The symbols move the points like this.
&: nim->zik, fup->zom, mir->bap, nep->tur, tez->muz, nof->rif, til->tez, sof->fut, rif->lif, vop->fuf, muk->nim, tor->pas, rin->koz, koz->ton, zom->bef, vul->teg, bap->mal, did->tel, bir->rin, nak->lik, tur->zim, bev->vul, taz->muk, sen->nep, bef->zul, tak->did, tun->sen, tof->gab, mem->peg, vem->nem, tel->feg, gol->lok, zov->bom, fov->zeg, vuv->beb, zeg->zuz, mal->tak, lok->vuv, muz->tun, fim->lur, zim->sav, ton->gol, zik->dun, fuf->miz, bom->dil, feg->bug, lur->fof, teg->gom, sav->pif, lik->bir, vot->fov, pas->tof, fof->taz, zul->nat, nat->vot, miz->bev, gab->mem, beb->nak, fut->fim, nem->mir, des->zov, lif->vop, gom->nof, bug->vem, dil->tor, dun->sof, zuz->lel, lel->fup, pif->til, peg->des
~: nim->fup, fup->lif, mir->tun, nep->ton, tez->lik, nof->tof, til->nak, sof->zul, rif->gab, vop->peg, muk->lel, tor->bug, rin->nim, koz->zik, zom->vop, vul->dil, bap->sen, did->zim, bir->muk, nak->fof, tur->gol, bev->bom, taz->zuz, sen->koz, bef->fuf, tak->tur, tun->rin, tof->nem, mem->bap, vem->tez, tel->sav, gol->sof, zov->did, fov->teg, vuv->fim, zeg->gom, mal->nep, lok->fut, muz->bir, fim->vot, zim->lok, ton->dun, zik->zom, fuf->des, bom->tel, feg->pif, lur->fov, teg->tor, sav->vuv, lik->taz, vot->vul, pas->vem, fof->zeg, zul->miz, nat->bev, miz->zov, gab->mir, beb->lur, fut->nat, nem->muz, des->tak, lif->mem, gom->pas, bug->til, dil->feg, dun->bef, zuz->nof, lel->rif, pif->beb, peg->mal
§: nim->mem, fup->bap, mir->nim, nep->bef, tez->zuz, nof->muz, til->zeg, sof->zov, rif->tun, vop->nep, muk->gab, tor->nak, rin->lif, koz->vop, zom->mal, vul->pif, bap->zik, did->fut, bir->rif, nak->gom, tur->zul, bev->sav, taz->tof, sen->zom, bef->tak, tak->sof, tun->fup, tof->bir, mem->koz, vem->taz, tel->fim, gol->miz, zov->lok, fov->bug, vuv->vul, zeg->vem, mal->dun, lok->bev, muz->lel, fim->dil, zim->nat, ton->fuf, zik->peg, fuf->tur, bom->vuv, feg->lur, lur->tor, teg->til, sav->vot, lik->nof, vot->feg, pas->lik, fof->pas, zul->did, nat->tel, miz->zim, gab->rin, beb->teg, fut->bom, nem->muk, des->gol, lif->sen, gom->tez, bug->fof, dil->beb, dun->des, zuz->nem, lel->mir, pif->fov, peg->ton
*: nim->lif, fup->mem, mir->rin, nep->dun, tez->taz, nof->nem, til->fof, sof->miz, rif->mir, vop->mal, muk->rif, tor->til, rin->fup, koz->zom, zom->peg, vul->feg, bap->koz, did->lok, bir->lel, nak->zeg, tur->sof, bev->tel, taz->nof, sen->zik, bef->des, tak->gol, tun->nim, tof->muz, mem->sen, vem->lik, tel->vuv, gol->zul, zov->zim, fov->tor, vuv->vot, zeg->pas, mal->ton, lok->nat, muz->muk, fim->vul, zim->fut, ton->bef, zik->vop, fuf->tak, bom->sav, feg->beb, lur->teg, teg->bug, sav->fim, lik->zuz, vot->dil, pas->tez, fof->gom, zul->zov, nat->bom, miz->did, gab->tun, beb->fov, fut->bev, nem->bir, des->tur, lif->bap, gom->vem, bug->nak, dil->pif, dun->fuf, zuz->tof, lel->gab, pif->lur, peg->nep
$: nim->bap, fup->sen, mir->fup, nep->fuf, tez->nof, nof->bir, til->gom, sof->did, rif->rin, vop->ton, muk->mir, tor->fof, rin->mem, koz->peg, zom->nep, vul->beb, bap->zom, did->nat, bir->gab, nak->pas, tur->miz, bev->vuv, taz->nem, sen->vop, bef->tur, tak->zul, tun->lif, tof->muk, mem->zik, vem->zuz, tel->vot, gol->zov, zov->fut, fov->til, vuv->dil, zeg->tez, mal->bef, lok->bom, muz->rif, fim->feg, zim->bev, ton->des, zik->mal, fuf->gol, bom->fim, feg->fov, lur->bug, teg->nak, sav->vul, lik->tof, vot->pif, pas->taz, fof->vem, zul->zim, nat->sav, miz->lok, gab->nim, beb->tor, fut->tel, nem->lel, des->sof, lif->koz, gom->lik, bug->zeg, dil->lur, dun->tak, zuz->muz, lel->tun, pif->teg, peg->dun

The rows follow the links: the fewer symbols apart two points are, the more alike their rows tend to be.

Each row is also shifted at random along 3 hidden directions that mean nothing.

Some points, each with a row of numbers:
dun: [-219, -379, -396, 47, 31, 286, -11, 273, -218, -368, -100, 190, -373, -199, -33, 449, -3, 243, 233, 66, 33, -624, 218, 217, 383, 85, 375, 96, -271, -222, 40, 168, 128, 195, 192, -215, 378, 251, -212, -278, 30, -472, 312]
bug: [-283, 327, 121, 204, -167, -300, 76, 79, -147, 287, 11, -143, 515, -56, -333, -465, -136, -297, -353, 378, 71, 599, 156, -234, -453, -137, -382, 176, -355, 159, 182, 60, -95, 94, -444, 107, -236, 88, 150, 466, 129, 330, -230]
vul: [-363, 104, 20, 336, -534, -174, 312, 50, -432, 208, 238, -283, 216, 72, -370, -387, -223, -95, -35, 286, 201, 266, -74, 129, -247, -368, -265, 333, -92, 60, 350, 19, 66, 356, -230, 119, -33, -8, -239, 355, 347, 123, -107]
fut: [440, -21, -84, 193, -537, 110, 376, 319, -164, 275, 491, 40, -42, 212, -538, -183, -380, -4, 223, 595, 164, -276, -253, 380, 113, -499, 6, 371, -47, -104, 433, 351, 479, 67, 14, 182, -85, -250, -538, 80, 526, -65, -38]
des: [277, -254, -146, -92, -165, 276, 127, 264, 154, 55, 191, 307, -403, 177, -169, 323, -144, 176, 376, 203, 27, -691, -192, 343, 468, -205, 365, 49, 64, -232, 100, 319, 415, -126, 307, 64, 33, -187, -369, -306, 258, -318, 143]
dil: [-915, 240, 197, 127, -603, -211, 254, -37, 46, 447, 222, -105, 169, 247, -258, -401, -150, -202, 29, 197, 60, 259, -272, 57, -152, -387, -194, 86, 225, 83, 269, 9, 113, -13, -114, 226, -270, -339, -124, 211, 332, 251, -223]
tel: [-1111, 66, 190, 97, -675, -40, 322, -240, -44, 312, 290, -167, -83, 388, -44, -257, -96, -22, 291, -69, 34, 14, -522, 288, 106, -410, -11, 10, 580, 67, 212, -150, 185, 72, 136, 219, -128, -480, -289, -26, 329, 77, -169]
bev: [-1096, -21, 51, 128, -664, 20, 354, -90, -108, 227, 306, -128, -120, 306, -128, -157, -117, -34, 281, -13, 71, -97, -358, 309, 130, -387, 27, 89, 419, -16, 286, -48, 231, 163, 101, 191, -45, -337, -336, 8, 389, -62, -102]
nep: [-424, -455, -302, -51, 116, 285, -84, -41, -184, -482, -178, 68, -481, -131, 267, 509, 167, 332, 253, -369, -6, -566, 99, 208, 397, 204, 342, -67, 64, -179, -126, -25, 26, 237, 283, -233, 401, 211, -112, -350, -177, -468, 325]
taz: [1072, 305, 116, -113, 412, -233, -227, 125, 245, 228, -91, 92, 391, -125, -137, -224, -19, -233, -435, 301, -30, 463, 287, -395, -428, 95, -252, -44, -362, 132, -98, 147, -135, -347, -327, 20, -322, 135, 344, 287, -102, 323, -185]
lok: [-1617, -118, -18, 137, -658, 82, 314, -53, -202, 83, 112, -125, -231, 208, -52, -11, -40, 51, 334, -123, 40, -243, -272, 290, 263, -267, 113, 27, 352, -76, 188, -95, 179, 217, 164, 92, 113, -282, -294, -115, 267, -160, 1]
mem: [-793, -135, -71, -360, 432, 90, -383, 27, 340, -303, -517, 298, -276, -140, 347, 541, 330, 72, 65, -386, -168, -341, 336, -238, 283, 428, 383, -400, -77, -102, -364, -33, -146, -321, 130, -146, 107, 148, 396, -352, -363, -191, 196]
til: [-245, 211, 186, 204, -179, -314, 104, -337, -229, 93, 31, -367, 384, -14, 71, -469, -7, -184, -272, -152, 38, 688, -46, -199, -447, -7, -457, 68, 70, 256, 54, -260, -317, 246, -254, 57, -116, 77, 185, 349, -60, 358, -213]
tun: [142, 18, -90, -261, 610, 7, -396, 245, 348, -146, -392, 333, 30, -257, 85, 333, 193, -40, -183, 45, -158, -93, 474, -375, 36, 383, 204, -231, -477, -73, -273, 227, -157, -369, -105, -132, -5, 302, 390, -81, -314, -49, 94]
zim: [-277, -188, -169, 255, -525, 139, 353, 66, -378, -27, 293, -124, -201, 94, -208, -17, -242, 172, 261, 117, 167, -291, -275, 415, 168, -349, 74, 278, 119, -62, 301, 16, 254, 406, 139, 47, 158, -100, -502, -12, 339, -232, 58]
miz: [-605, -177, -176, 151, -460, 184, 224, 295, -189, 52, 203, 73, -244, 97, -347, 144, -173, 101, 289, 329, 108, -510, -72, 351, 324, -322, 261, 180, -67, -204, 269, 270, 335, 145, 67, 29, 103, -84, -408, -95, 376, -313, 114]
peg: [85, -109, 63, -493, 165, 247, -206, 75, 685, 90, -60, 423, -411, 253, 224, 535, 127, 103, 350, -164, -200, -687, -188, 110, 563, 37, 548, -362, 342, -170, -213, 188, 278, -651, 429, 38, -188, -421, -4, -532, 22, -225, 112]
tur: [206, -278, -212, 88, -240, 275, 173, 283, -140, -68, 216, 153, -344, 49, -266, 250, -194, 208, 310, 246, 80, -601, -72, 397, 368, -232, 299, 153, -36, -232, 179, 298, 362, 129, 205, -33, 154, -48, -428, -169, 298, -360, 167]
lel: [769, 100, -10, -187, 632, -74, -370, 152, 276, -114, -341, 244, 149, -242, 42, 153, 141, -84, -314, 62, -79, 134, 417, -360, -170, 334, 3, -156, -453, 3, -237, 118, -175, -301, -142, -138, -62, 305, 416, 65, -307, 71, 57]
fuf: [-117, -306, -289, 32, -90, 297, 26, 279, -139, -270, 19, 151, -382, -35, -96, 379, -80, 240, 314, 108, 35, -683, 62, 283, 436, -19, 345, 101, -104, -253, 94, 227, 295, 100, 198, -75, 239, 35, -320, -280, 113, -452, 242]
pif: [-520, 162, 205, 208, -469, -189, 300, -297, -208, 239, 280, -349, 182, 198, -56, -487, -95, -103, 4, -93, 75, 435, -361, 85, -244, -289, -373, 140, 392, 197, 173, -298, -9, 201, -47, 206, -114, -258, -94, 229, 201, 229, -226]
bap: [-152, -142, -68, -342, 475, 113, -352, 132, 437, -152, -329, 340, -274, -69, 236, 503, 252, 66, 56, -170, -170, -380, 250, -172, 303, 324, 405, -318, -105, -125, -361, 74, -12, -418, 165, -82, 49, 46, 268, -388, -243, -186, 175]
rin: [-47, -125, -74, -253, 607, 67, -337, -235, 139, -430, -406, 25, -139, -194, 509, 363, 336, 152, -64, -562, -155, -50, 201, -216, 104, 491, 146, -324, 36, -3, -420, -262, -351, -46, 147, -208, 203, 225, 373, -234, -491, -114, 150]
vot: [-277, 136, 199, 158, -633, -62, 371, -362, -74, 314, 438, -292, 49, 376, -37, -437, -167, -39, 211, -89, 55, 237, -589, 242, -92, -379, -190, 123, 621, 132, 248, -244, 116, 126, 87, 241, -229, -457, -261, 107, 310, 199, -241]

Start, symbols taken left to right, then the point you end at.
Answer with the point's name.
[-601, 5, -40, 377, -586, -44, 368, -24, -475, 75, 281, -301, 93, 40, -252, -340, -206, -8, 80, 136, 194, 148, -170, 231, -115, -327, -212, 297, 59, 26, 346, -48, 78, 452, -94, 74, 54, -26, -319, 256, 331, 21, -57]
§ & $ -> nak
[-844, -117, -39, 41, -566, 130, 294, 115, -5, 152, 209, 27, -241, 239, -181, 31, -108, 55, 358, 136, 45, -385, -331, 335, 323, -330, 195, 59, 258, -103, 288, 118, 355, 16, 163, 149, -27, -324, -388, -169, 381, -177, 21]
§ ~ -> nat
[222, -346, -163, -118, 58, 338, -8, -52, -22, -320, 29, 80, -496, 22, 257, 426, 74, 325, 377, -274, -20, -608, -143, 330, 444, 74, 375, -70, 320, -167, -100, -32, 135, 85, 473, -97, 264, -74, -242, -437, -67, -403, 248]
§ ~ & -> zov
[-562, 367, 260, -7, -50, -335, -24, -90, 162, 329, -73, -128, 424, 22, -47, -373, -2, -314, -325, 62, -32, 652, 27, -330, -426, -36, -343, -103, -27, 258, 20, -109, -236, -175, -341, 156, -315, -99, 364, 321, -34, 438, -281]
$ ~ § $ -> muz
[87, 56, -12, 421, -445, -145, 352, -105, -632, 9, 309, -436, 260, -47, -256, -528, -255, -34, -129, 162, 231, 406, -133, 188, -329, -284, -421, 410, -28, 111, 325, -130, -46, 638, -195, 28, 101, 117, -288, 411, 192, 151, -131]
§ * -> teg
[-641, 475, 333, -217, 7, -366, -141, 52, 489, 501, -127, 102, 415, 110, -92, -305, 79, -412, -291, 147, -109, 563, 83, -439, -343, -21, -255, -223, -72, 195, -103, 50, -134, -511, -345, 203, -499, -197, 444, 243, 0, 493, -333]
& & -> rif
[-614, -63, -71, -441, 373, 173, -308, 320, 645, 1, -360, 534, -269, -25, 104, 575, 231, -3, 141, -26, -210, -524, 245, -193, 419, 241, 486, -413, -144, -227, -300, 309, 172, -641, 140, -26, -96, -69, 266, -411, -101, -201, 156]
~ § ~ -> mal
[-600, 421, 305, -80, -18, -332, -74, -103, 261, 359, -111, -75, 441, 51, -8, -360, 83, -366, -294, 8, -81, 608, 4, -398, -352, 3, -290, -153, 43, 234, -60, -125, -229, -291, -285, 169, -340, -105, 400, 241, -36, 428, -271]
§ ~ $ & -> rif
[1358, -139, -9, -171, 628, 66, -309, -370, 36, -424, -167, -64, -55, -125, 540, 181, 198, 176, -152, -511, -91, 149, 71, -123, -77, 427, -55, -164, 149, 67, -344, -361, -303, 23, 184, -188, 177, 196, 254, -88, -510, 47, 93]
& § -> koz
[-1150, 58, -12, 305, -601, -99, 306, -89, -430, 125, 163, -309, 99, 49, -200, -311, -102, -69, 48, 49, 178, 211, -167, 148, -91, -283, -198, 223, 136, 74, 308, -124, 12, 408, -141, 75, 54, -47, -225, 200, 271, 52, -92]
* & § -> til
[-535, -333, -215, 48, -240, 285, 124, 88, -117, -221, 50, 47, -402, 65, 15, 296, -24, 274, 389, -76, 16, -622, -128, 379, 452, -93, 317, 17, 204, -193, 67, 78, 233, 136, 287, -60, 245, -77, -350, -328, 84, -423, 244]
§ & & -> fim
[280, 318, 158, 3, 255, -294, -152, 26, 61, 172, -102, -66, 408, -96, -76, -297, 42, -283, -398, 149, -30, 614, 247, -385, -435, 101, -320, 7, -301, 186, -59, 5, -243, -112, -399, 16, -226, 199, 354, 360, -122, 356, -176]
* § $ -> bir
[-19, 30, -98, -217, 639, -13, -430, 223, 256, -202, -438, 280, 75, -284, 100, 364, 233, -42, -243, 44, -133, -33, 522, -398, -33, 422, 116, -227, -557, -42, -282, 174, -229, -324, -176, -184, 48, 379, 433, -51, -362, -65, 100]
~ $ * -> bap
[1035, 88, 34, -297, 628, -47, -363, 153, 444, 1, -201, 264, 102, -122, 91, 175, 139, -78, -256, 78, -115, 57, 257, -330, -99, 264, 70, -186, -321, 5, -259, 173, -66, -482, -89, -87, -173, 111, 383, -47, -228, 131, -6]
* & § -> zik
[-1490, 19, -56, 205, -648, -40, 295, 154, -185, 233, 130, -65, -7, 137, -319, -187, -141, -114, 142, 232, 108, -85, -140, 171, 86, -346, 45, 138, 78, -81, 306, 105, 226, 143, -107, 163, -35, -186, -258, 106, 414, -42, -81]
$ $ -> feg
[70, -324, -218, 205, -345, 300, 246, 15, -401, -231, 291, -97, -375, 49, -73, 135, -153, 318, 337, -52, 137, -478, -219, 484, 304, -203, 173, 209, 249, -155, 210, 16, 250, 408, 261, -58, 306, -47, -501, -175, 187, -361, 186]
$ $ -> nat
[864, -59, 42, -396, 539, 79, -337, 63, 436, -121, -234, 301, -85, -48, 254, 338, 160, 44, -48, -101, -172, -192, 131, -195, 117, 322, 236, -280, -56, -61, -321, 113, -26, -460, 173, -85, -77, 16, 258, -234, -316, -84, 72]
* * § * -> vop
